Below are the code and all the weights of a small trained network. Each question names an input and a class and asks about switching units off, where a switched-off unit gives its printed mean instead of its output.

import numpy as np


def w(rows, s, z=0):
    codes = np.array(rows[::2]) - 128.0
    scale = np.full(codes.shape[1], s)
    scale[-1] = z or s
    return codes * scale


def f(y):
    return y / 2 * (1 + np.tanh(0.7978845608 * (y + 0.044715 * y**3)))


def log_softmax(a):
    a = a - a.max(-1, keepdims=True)
    return a - np.log(np.exp(a).sum(-1, keepdims=True))


def net(x, mask):
    res = np.array(x, float).reshape(1, 7) / 4 @ E
    y = f(res @ A[0][:, :-1].T + A[0][:, -1])
    res = res + np.where(mask, y, B[0][:, -1]) @ B[0][:, :-1]
    return log_softmax(res[-1] @ U[:, :-1].T + U[:, -1])


A, B = {}, {}
E = w([
[144,108,66,184,137,144],'x0',
[254,150,151,30,130,109],'x1',
[128,45,82,112,74,11],'x2',
[141,84,103,132,173,142],'x3',
[133,106,135,247,43,113],'x4',
[54,95,150,83,138,111],'x5',
[98,119,49,115,180,85],'x6',
],0.0087)
A[0] = w([
[163,224,233,147,157,216,125],'n1',
[83,144,139,187,186,128,124],'n2',
[72,154,254,110,135,143,100],'n3',
[191,154,186,22,164,139,88],'n4',
[85,153,65,226,40,179,49],'n5',
[100,16,84,143,66,57,253],'n6',
],0.0086,0.0061)
B[0] = w([
[119,214,171,132,37,138,203],'n1',
[44,131,23,103,123,170,152],'n2',
[195,180,213,125,95,59,168],'n3',
[2,66,39,2,238,217,193],'n4',
[112,113,136,123,215,185,178],'n5',
[174,57,199,177,219,3,250],'n6',
],0.0097,0.013)
U = w([
[153,165,141,153,2,111,1],'0',
[207,154,160,124,159,37,233],'1',
[50,121,87,97,190,141,176],'2',
],0.009,0.0038)

Each question gives the input, the list of numbers given to net, and the class t.
The units are the neurons (one row each of A and B). Each row of codes is followed by its name. A weight is (code - 128) times the scale printed after its matrix; where a second scale follows, it is the last column's (A, B and U).
mask holds one flag per neuron, in row order. A switched-off neuron (its flag False) gives its mean, the last column of its row in B, instead of its output. The means were averaged over made-up inputs and are rounded, as every weight is.
A unit's drop is (log p(t) with every unit on - log p(t) with that unit switched off) / (log p(t) with every unit on - log p(t) with every unit switched off).
The circuit of an input: a set's keep is (log p(t) with only the set's units on - log p(t) with every unit switched off) / (log p(t) with every unit on - log p(t) with every unit switched off). Starting from all 6 units, units are removed one at a time, each time the one whose removal leaves the highest keep (on an exact tie, the one counted first), for as long as the keep stays at least 0.8.
units of the circuit, in order: the units of the circuit, biggest drop first
unit that matters most: the unit with the biggest drop
top k neurons: the k neurons with the biggest drops, biggest first
drop of u: that unit's drop, to one decimal
input [-4,-3,-2,-8,4,0,-2], class 0: units of the circuit, in order -> n6; n4
input [3,-4,7,-5,0,4,1], class 1: units of the circuit, in order -> n6
input [0,4,-5,4,5,-5,2], class 0: units of the circuit, in order -> n6; n1
input [-3,6,-1,5,3,-8,-6], class 0: top 3 neurons -> n1; n6; n5
input [1,-8,-3,-6,6,-6,-4], class 2: top 2 neurons -> n5; n2
input [-4,3,-2,-6,2,-8,-2], class 0: top 2 neurons -> n6; n1
input [8,4,6,2,-6,3,-8], class 2: top 3 neurons -> n4; n3; n1
input [-8,-4,6,7,0,8,7], class 1: top 2 neurons -> n6; n4
input [1,-3,3,-6,5,7,8], class 1: top 2 neurons -> n6; n4
input [-4,-7,0,-5,7,3,-3], class 1: top 3 neurons -> n4; n3; n6
input [-2,-2,-5,-1,6,3,2], class 0: top 3 neurons -> n4; n6; n3
input [-8,5,7,5,-1,-5,-2], class 2: top 2 neurons -> n4; n3
input [-6,-5,1,6,1,1,4], class 1: top 3 neurons -> n4; n6; n5
input [-7,-2,-6,1,2,-3,-8], class 0: unit that matters most -> n1
input [-7,7,-8,3,0,-7,8], class 2: drop of n4 -> 0.9
input [5,4,-3,-5,-6,-8,0], class 2: drop of n4 -> 0.8
input [-2,-1,-8,5,1,3,-4], class 0: drop of n1 -> 0.1
